Each row has a name. Each piece below is followed by the name of the row it came from, unless a question asks for something else. Each question is about the rows just above it. Places in a row count from 1.

[110 143 114 114 131 121 146  73 132 122 215 147  69 170 193 176  89  77]  j202
[130 176  73 110 142  69 121 122 132 146 194  89 144 215 114 115 170  77]  j360
[121 114  77  73  69 142 170 194  89 176 110 114 130 122 132 215 144 146]  j943
[ 92 194 146  89 170  73 114 110 131 215 121 143 122  69 132  77 176 114]  j163
Put [114 146 144  77 132  89  69 130 176 194  73 215 121 142 170 115 110 122] back in order: which row is it? : j360
[ 69  73  77  89  92 110 114 114 121 122 131 132 143 146 170 176 194 215] is which row reordered? : j163
The next entry after [114 110 131 215]: : [121]
[ 69  73  77  89 110 114 115 121 122 130 132 142 144 146 170 176 194 215] is which row reordered? : j360
asked: [110 143 114 114 131 121 146  73 132 122 215 147  69 170 193 176  89  77] : j202
Where do [121 114  77  73  69 142 170 194  89 176 110 114 130 122 132 215 144 146] appear? : j943
[ 69  73  77  89 110 114 114 121 122 130 132 142 144 146 170 176 194 215] is which row reordered? : j943

[ 97 100 153 147 106  75 144 102 120  92] : j753
[101 151 105 114 111 150 116  92 133 100] : j964
[ 84 193 216 141 103 143 121  59 163 111] : j90
Where in the named rows is [105]? : j964, 3
[102] is at row and place : j753, 8
Row and place of [150] in the named rows: : j964, 6
Put [ 75  92  97 100 102 106 120 144 147 153] back in order: which row is it? : j753
What is the next entry after [103 143 121]? : [59]
Which row holds these entries in another order? [100 101 151 105 114 111 150 116  92 133] : j964
[216] is at row and place : j90, 3

[125 117 128  76  98 127 128  95 102 130 143 136 126  75] : j924
[ 95 128 127 117 142 126 130 102 125 128  76  75  98 136] : j583
[115 115 118 145  98 115 100 199 119 114 184 118 122  82] : j595
[136 131 125 128 128 102 117  95  75  76 127 142  98 126] : j948
Put [ 75  76  95  98 102 117 125 126 127 128 128 130 136 142] back in order: which row is it? : j583
[136  98  75  76 128 125 102 130 126 142 117 127 128  95] is which row reordered? : j583
Where do [136 131 125 128 128 102 117  95  75  76 127 142  98 126] appear? : j948
[199 114 118 184 119 100 115 115  98 115 122  82 145 118] is which row reordered? : j595

[118 122 148 112 152 119 140  96  92 181 135 133 125 122 108 117 116 109
 133  49 118] -> j589
[128 116  72 121 146 113 144 113 123  77 143 134  90 116 104 156 153 111
 139  56 112] -> j226
[118 122 133  92 140 152 119 112  96 125 135 181 148 122 108 117 116 109
 145  49 118] -> j761
[116 134 158 121 161 141 139 113  78 187 128 130 125 122 121 158 152  92
 197  77 162] -> j397
asked: [118 122 148 112 152 119 140  96  92 181 135 133 125 122 108 117 116 109
 133  49 118] : j589
Where do [116 134 158 121 161 141 139 113  78 187 128 130 125 122 121 158 152  92
 197  77 162] appear? : j397
What is the next entry after [148 112 152 119 140  96  92 181 135 133 125]? : [122]

[133 131 129 128 126 123 144 132 145 141 141 120  18 115 126 115 127 112
 130 120 126 130 139 125 116 117 135 135 141 114 111 129 115 139 133 136
 117 142 117 142 121 115 130 119 137 122 137 117 122 123]  j12
[125 129 132 136 119 132 117 134 119 137 132 134 177 126 130 128 126 129
 130 135 117 119 127 132 138 146 110 122 109 130 131 129 139 122 130 125
 130 130 135 130 126 125 126 131 126 139 121 134 122 138]  j156
[126 120 144 128 126 123 144 132 145 141 141 120  18 115 126 115 127 112
 130 120 126 130 139 129 116 117 135 135 126 114 111 129 115 139 133 136
 117 142 117 142 121 118 130 119 137 122 137 117 122 123]  j375
[130 131 129 128 126 123 144 132 145 141 141 120  18 115 126 115 130 112
 130 120 126 130 139 129 123 117 135 131 126 128 111 129 115 139 133 136
 117 142 117 142 121 118 130 119 137 122 137 117 122 123]  j774
[142 135 114 112 116 130 129 125 141 137 121 141 117 122 135 139 145 137
 130 117 120 117 129 131 133 115 133 119 130 115 115 123 126 140 122 117
  18 142 132 141 128 115 111 126 144 136 120 126 127 123]  j646
asked: [133 131 129 128 126 123 144 132 145 141 141 120  18 115 126 115 127 112
 130 120 126 130 139 125 116 117 135 135 141 114 111 129 115 139 133 136
 117 142 117 142 121 115 130 119 137 122 137 117 122 123] : j12
Which row holds these entries in another order? [135 133  18 126 119 130 127 117 132 133 112 137 121 130 116 117 145 126
 117 129 141 144 120 142 114 120 117 139 115 139 130 141 123 142 136 115
 141 137 122 128 122 123 115 115 111 125 135 129 126 131] : j12
The row with [130 131 129 128 126 123 144 132 145 141 141 120  18 115 126 115 130 112
 130 120 126 130 139 129 123 117 135 131 126 128 111 129 115 139 133 136
 117 142 117 142 121 118 130 119 137 122 137 117 122 123] is : j774

[135 152 130 125 137 121 128 137 134 126 129 127 132 146 131 128 134  95
 127 129 126 138 130 127 112 131 108 130 125 141 134]  j301
[111 104 122 142 101 136 120 119 117 130 141 123 127 106 123 123 130 153
 131 127  74 149 116 131 160 135  93 135 151 144 116]  j760
[ 77  68 116 126 134 144 125 103 122 141 180 137 126 110 132 131 118 185
 120 123 138 122 122 138 147 168  73 126 135 108 130]  j127
[111 104 122 142 101 136 120 119 117 130 141 123 127 106 123 123 130 153
 131 127  74 141 116 131 160 135  93 135 151 144 106]  j425
[117 112 118 128 116 131 130 119 117 120 141 123 127 106 118 131 111 132
 123 126 113 149 123 122 168 154 169 145 154 112 116]  j831
[112 131 123 130 145 118 168 128 118 141 116 119 154 127 113 106 123 116
 132 123 111 126 154 120 131 117 112 122 170 117 149]  j897
Where do [111 104 122 142 101 136 120 119 117 130 141 123 127 106 123 123 130 153
 131 127  74 141 116 131 160 135  93 135 151 144 106] appear? : j425
asked: [135 152 130 125 137 121 128 137 134 126 129 127 132 146 131 128 134  95
 127 129 126 138 130 127 112 131 108 130 125 141 134] : j301
asked: [111 104 122 142 101 136 120 119 117 130 141 123 127 106 123 123 130 153
 131 127  74 149 116 131 160 135  93 135 151 144 116] : j760
Row and place of [170] in the named rows: : j897, 29
Put [106 111 112 112 113 116 116 117 117 118 118 119 120 122 123 123 123 126
 127 128 130 131 131 132 141 145 149 154 154 168 169] back in order: which row is it? : j831

[132 131 131 172 131 123 117 150 127 134 152 121 117 132 144 113  16 124
 116 104 145 119 160 137] -> j162
[131 172 131 145 121 116 131  16 124 113 134 132 104 123 137 160 127 150
 152 131 144 117 123 117] -> j762
[140 120 124 117 121 133 127 151 126 131 101 129 125 127 157 104 130 131
 147 116 115 126 130 119] -> j741
[147 135 126 105 134 128 123 137 130 125 122 128 122 133 131 181 124 134
 135 134 117 123 109 115] -> j642
[130 123 126 136 123 122  98 124 121 131  96 127 159 112 135 119 142 125
 110 150 124 157 127 117] -> j492
[135 119 125 127 122 131 112 157 124 130 110 117 127 123 159  98 142 121
 136  96 124 125 150 123] -> j108
[138 131 128 126 130 133  98 135 115 129 136 110 136 131 121 172 160 123
 120  65 126 134 158 130] -> j864
[131 130 130 143 128 127 119 141 127 127 140 116 128 128 130 129  86 124
 121 108 136 127 150 133] -> j159
[121 131 131 129 131 127 131 109 128 129 141 129 134 128 104 143 130 128
 106 126 137 131 133 135] -> j856
Which row holds these entries in another order? [123 150 125 124  96 136 121 142  98 159 123 127 117 110 130 124 157 112
 131 122 127 125 119 135] : j108
What is the next entry after [136 123 122  98 124 121]? : [131]
Which row holds these entries in another order? [160 137 132 131 131 172 131 123 117 150 127 134 152 121 117 132 144 113
  16 124 116 104 145 119] : j162
The next entry after [109 128 129 141 129 134 128 104 143 130]: : [128]
Row and place of [86] in the named rows: : j159, 17
asked: [138 131 128 126 130 133  98 135 115 129 136 110 136 131 121 172 160 123
 120  65 126 134 158 130] : j864

[108  91 178 149 203  89 173 179 188  33] : j689
[149  76 117  91 129 112 110 132 157 108] : j109
[126  98 105  91 121 122 135 135 195 127] : j234
[120 188  33 204  91  89 173 179 178 111] : j837
[187 188  33 204  91  89 173 179 171 240] : j759
[125 121 120 148  77 109 168 159 171 105] : j410
[210 135  59 210 167 150  92 210 229 197] : j464
[149 179  91 188 178  33  89 204 173 108] : j953
[150  92 210 232  91  89 173 179 171 240] : j7
[115  84 136  99 129 107 100 109 155  79] : j708
[ 33 108  91 178 149 203  89 173 179 188] is which row reordered? : j689
The next entry after [129 107]: : [100]
[108 173 204  89  33 178 188  91 179 149] is which row reordered? : j953
Give the next entry after [188  33 204  91  89 173 179 178]. : [111]
The next entry after [150  92 210 229]: : [197]
The next entry after [150  92 210 232  91  89 173 179]: : [171]
Give the next entry after [ 91 188]. : [178]

[103 178  78 128 120  90 148 118 134 115 105 111 132  82 131  77 129 108
 112 144 147 116 103 148 152] -> j651
[103 178 107 117 120  90 148 155 134 115 142  99 132  93 136  77 129 124
 180 176 147 148 152 122 152] -> j736
[103 178 151 110 120  61 148 183 134 115 105 111 132  82 131  77 129 108
  58 144 147 148 103 131 152] -> j907
[103 178 232 131 120 124 212  98 134 115 105 111 189  82 128  77 129 109
 112 144 131 148 148 148 152] -> j608
[130 171 158 164 120  90 102 155 134 153 105 113 132  82 131 158 166  76
 112  82 147 111 103 148 152] -> j758
[108 148 144 129 128 148 152 118 105  82 120  77 103 178 111 131 103 147
 152 132 134 112  90 116 115] -> j918
[103 178 223 131 139 143 221 101 134 115 159  80 172  82 131  77 122 167
 112 145 115 192 103 148 118] -> j79
[103 178 151 131 120  90 148 169 134 115 105 111 132  82 131  77 129 108
 112 144 147 148 103 148 152] -> j724
[103 178 151 131 120  90 148 155 134 115 105 111 132  82 131  77 129 108
 125 144 147 148 103 148 152] -> j170
[103 178 151 120 120  90 148 126 134 115 105 111 132  82 131  77 129 108
 112 144 147 148 103 148 152] -> j716
[103 178 151 115 120  87 147 179 134 115 105 111 132  82 131  77 118 108
 112 124 147 148  83 148 152] -> j681
[ 77  78  82  90 103 103 105 108 111 112 115 116 118 120 128 129 131 132
 134 144 147 148 148 152 178] is which row reordered? : j651
Which row holds [130 171 158 164 120  90 102 155 134 153 105 113 132  82 131 158 166  76
 112  82 147 111 103 148 152]? : j758
Give the next entry after [152 122]. : [152]
Which row holds these entries in another order? [152 148 103 111 147  82 112  76 166 158 131  82 132 113 105 153 134 155
 102  90 120 164 158 171 130] : j758
asked: [103 178 151 115 120  87 147 179 134 115 105 111 132  82 131  77 118 108
 112 124 147 148  83 148 152] : j681

[150 104 142 116  28] -> j673
[120  65  85  96 204] -> j555
[104 117 142 150  28] -> j358
What is the next entry after [117 142 150]? : [28]
Put [ 28 104 117 142 150] back in order: which row is it? : j358
Put [ 28 104 116 142 150] back in order: which row is it? : j673

[124 143 143 128 153 141 103 125 128 121 125 130 137 130 142 131 141 135
 121 142 108 136 154 145 122 114 135 135 132 122 142 139 142 121 138 106
 124 115 130 121 117 156 112 153 115 102 123 118 142 128 137 124 111 129
 145 133] : j755
[111 157 123  92 141 145  96 176  80  87  95  46  66 116 215 183  93 128
 161  98 137 201 171 133 128 129 100 176 136  91 157 133 121  79 134 146
 142 113 172 128  66 128 126  91 102 176 126  81 217 123 128  80  94 165
 112 154] : j679
[128 197 127 101 144 156 119 137 128  94  85 146 175  89  84 128  95 108
 115 178  96 119 157 156 128 123 184 149 160 128 172 145 173  99 135 125
 174 117 126 130 100 140 115 131  84  89 157  97  99 128 149  79  91  42
 166 214] : j46
[165 128 156 144 128 128  64 133  87 161  79 169 148 150 128  79 135 157
 169 143 122 123 111 142 128 154 128 128  99 133 181 128  92  94  95 142
 153 150 117 158  35 159 161 129 125  92 148 119 154 101 124 147 102  81
  97  87] : j482
[135 121 179 128 131 133 104 106 138 120 118 128 173 140 153  74 124  87
  95 133 100 128  93 147  69 103 128 176 167 122  76  88 128 169 116  53
 171  73 115 173  52 208  91 145  92  81  59 127 150 163 161 105 177 116
  73 128] : j670
[111 158 143 128 131 139 113 144 121 129 124 128 148 127 140 134 128 131
 127 128 117 127 128 143 131 126 155 128 119 132 155 142 133 134 125 119
 124 141 128 124  90 144 116 136 109 106 123 122 124 142 146 134  96 120
 128 136] : j835
[158 117 122 154 128  99  95 154 150 142 128 147 128 133 135 150 142 128
 128 161 128 101 128  87 123  79  64 153  92  87 157 169 156 102 133 161
  81 129 159 119 169  79 148 148 144  35 124 125  94 111 165 181  92 128
 142  97] : j186
Which row holds [165 128 156 144 128 128  64 133  87 161  79 169 148 150 128  79 135 157
 169 143 122 123 111 142 128 154 128 128  99 133 181 128  92  94  95 142
 153 150 117 158  35 159 161 129 125  92 148 119 154 101 124 147 102  81
  97  87]? : j482
[150  97 142 128 128  92 128  79 128 128 154 144 148 133 158 148 128 169
 111 122 161 169  95  94  64 117 129 161  87 125 119 128 181  79 150  35
 128  87 153 154 123 124 142 165  81 102 147 156 157 101  92 135 159 133
  99 143] is which row reordered? : j482
Give the next entry after [128 131 133 104]. : [106]
Where in the named rows is [184]? : j46, 27
[154 112 165  94  80 128 123 217  81 126 176 102  91 126 128  66 128 172
 113 142 146 134  79 121 133 157  91 136 176 100 129 128 133 171 201 137
  98 161 128  93 183 215 116  66  46  95  87  80 176  96 145 141  92 123
 157 111] is which row reordered? : j679
asked: [158 117 122 154 128  99  95 154 150 142 128 147 128 133 135 150 142 128
 128 161 128 101 128  87 123  79  64 153  92  87 157 169 156 102 133 161
  81 129 159 119 169  79 148 148 144  35 124 125  94 111 165 181  92 128
 142  97] : j186
The row with [111 158 143 128 131 139 113 144 121 129 124 128 148 127 140 134 128 131
 127 128 117 127 128 143 131 126 155 128 119 132 155 142 133 134 125 119
 124 141 128 124  90 144 116 136 109 106 123 122 124 142 146 134  96 120
 128 136] is : j835

[124  42  89 198  17  27 146 111  98 134  11 145 117  46 105 134 122 137
 132 107 137  88 122 156 116  80  52] = j333
[143 140 155 200 139  95 166 158 176 180 169 209 152 133 139 151 193 176
 161 144 191 179 157 140 147 100 143] = j348
[ 98 194 148 136  90 150  78 134 115  96 176 109 165 139 128  81 117  73
 117 153  79 111  99 114 177  86 146] = j832
[176 117 109  73 115 134  98 136  90 136  96 150 148 121 117 194 165 145
 114 118 184  87 150 118 129 140 115] = j372
[169 130  79  80 139 144 107  85 129 103 159 122 112 129 116 207 135 130
  70  86 185 119 131 103  89 117 126] = j434
[176 117 109  73 115 134  98 136  90  79  96 150 148 139 117 194 165 145
 114 118 184  87 150 118 129 140 115] = j92
[176 117 109  73 115 134  98 136  90  79  96 150 148 139 117 194 165 145
 114  86 153 177 111  99  81  78 128] = j529
Put [152 191 193 158 180 161 151 139 140 147 144 176 140 155 169 209 166 100
 143 139 176 133 200  95 143 179 157] back in order: which row is it? : j348
[157] is at row and place : j348, 23
[105] is at row and place : j333, 15
[143 100 147 140 157 179 191 144 161 176 193 151 139 133 152 209 169 180
 176 158 166  95 139 200 155 140 143] is which row reordered? : j348
Put [ 73  78  79  81  86  90  96  98  99 109 111 114 115 117 117 128 134 136
 139 145 148 150 153 165 176 177 194] back in order: which row is it? : j529
Row and place of [70] in the named rows: : j434, 19
Put [128  78  81  99 111 177 153  86 114 145 165 194 117 139 148 150  96  79
  90 136  98 134 115  73 109 117 176] back in order: which row is it? : j529

[136 129 119 159 111 136 107 150  98 160 146 143 109 162 156 175 182 115
  89 144 167 158  85 140 117 133 100 132 133 174 178 185 140 116 119  93
 125 178 107 207 124 134  90 134 101  92  86] -> j355
[ 59 141 132 153 127  79  97 174 125 121 127 138 123 157 130 116 134 126
 171 143 142 112 179  79 119 113 157 125 174 155 155 109 152 114  72 136
 111 170  95 182 122 107 180 106 141 187  77] -> j118
[127 171 136  98 148  98  91 159 165 116  91 108 127 103 132 126 120  85
  51 163 132 160 140  85 105 101 126 167 145 114 156  84 114 147 119  98
 116 153 129  87 170  59 166 135 162 121 172] -> j83
[177 118 121 186 114 118 120 116 125 149 170 130  87 157 144 110 101 118
 160  38  86 162  95 163 150 123 150 120 135 110 133 118 168 151 130 156
 130 153 134 128 108 121 126 176 124 141 115] -> j574
[123 157 130 139 134 124 130  87 120 120 141 125 151 153 118 150 163 110
 156 115 128 114 135 176 170 149 168 177 126 144 150 162  86 118 186 118
 133  38 121 121  95 118 108 110 130 101 161] -> j168
asked: [136 129 119 159 111 136 107 150  98 160 146 143 109 162 156 175 182 115
  89 144 167 158  85 140 117 133 100 132 133 174 178 185 140 116 119  93
 125 178 107 207 124 134  90 134 101  92  86] : j355
Row and place of [165] in the named rows: : j83, 9
What is the next entry after [ 85 140]? : [117]
Which row holds these entries in another order? [114 150 151 120 149 162 168 135 126 144  38 118 115  86 128 153 121 141
 186 157 161 118 133 139 110 121  95 134 120 130 101 150 108 118 110 170
 124 123 130 177 118 130  87 163 176 125 156] : j168
What is the next entry after [123 157 130 116 134 126]? : [171]
asked: [177 118 121 186 114 118 120 116 125 149 170 130  87 157 144 110 101 118
 160  38  86 162  95 163 150 123 150 120 135 110 133 118 168 151 130 156
 130 153 134 128 108 121 126 176 124 141 115] : j574

[205  59  55  46  88  69 107 115 141  75 125 130 114  79 181  97 208 211
 181 189 179 134  94] -> j963
[212  58  79 178  49 201 142 115  75 140 162 132 130  84 197 136 108 124
 121 142 181 118 110] -> j559
[179 130 125  79 134  75 211  88  94 115  97  59 181 107 208 181 114  55
  69  47 141 106 205] -> j870
[ 96 114  69  88 179  75 189 181 107  46 181 125 130 208 141 134  79 211
 115  55  59  94 205] -> j731
Where in the named rows is [140]? : j559, 10
[ 47  55  59  69  75  79  88  94  97 106 107 114 115 125 130 134 141 179
 181 181 205 208 211] is which row reordered? : j870
The next entry after [ 79 134  75 211  88  94 115  97]: : [59]
Where in the named rows is [49]? : j559, 5
[106 205 179 130 125  79 134  75 211  88  94 115  97  59 181 107 208 181
 114  55  69  47 141] is which row reordered? : j870
[ 46  55  59  69  75  79  88  94  97 107 114 115 125 130 134 141 179 181
 181 189 205 208 211] is which row reordered? : j963

[172  80 125 111]  j329
[102 149 101 141]  j418
[207  12 129 100]  j532
[179 127 139 122]  j407
[139 178 122 127]  j256
[142 150 122 128]  j840
Row and place of [178] in the named rows: : j256, 2
The next entry after [172  80]: : [125]
Row and place of [102] in the named rows: : j418, 1
Give the next entry after [102 149]. : [101]
The next entry after [ 80 125]: : [111]
Which row holds these entries in another order? [101 141 149 102] : j418
Put [122 127 139 178] back in order: which row is it? : j256

[184  89  75 164] : j249
[161  89  75  30] : j895
[ 77 119 159 200] : j726
[ 75 165 184  89] : j981
[164] is at row and place : j249, 4
[159] is at row and place : j726, 3
Which row holds these entries in another order? [ 75  89 164 184] : j249
Where do [184  89  75 164] appear? : j249

[ 89 150 173 185 123 111]  j281
[ 63 138 175 202  95 184]  j991
[ 14 176 171 147 136  65]  j974
[ 56 182 141 124  90 134]  j908
[161 104  90  78 111 112]  j165
[193  84 141 124  75 131]  j638
[177 109  67  59 143 153]  j267
What is the next entry after [ 90  78 111]? : [112]
Where in the named rows is [109]? : j267, 2
Row and place of [185] in the named rows: : j281, 4
The next entry after [182 141 124  90]: : [134]
The next entry after [193  84 141]: : [124]
Where in the named rows is [176]? : j974, 2
asked: [193  84 141 124  75 131] : j638

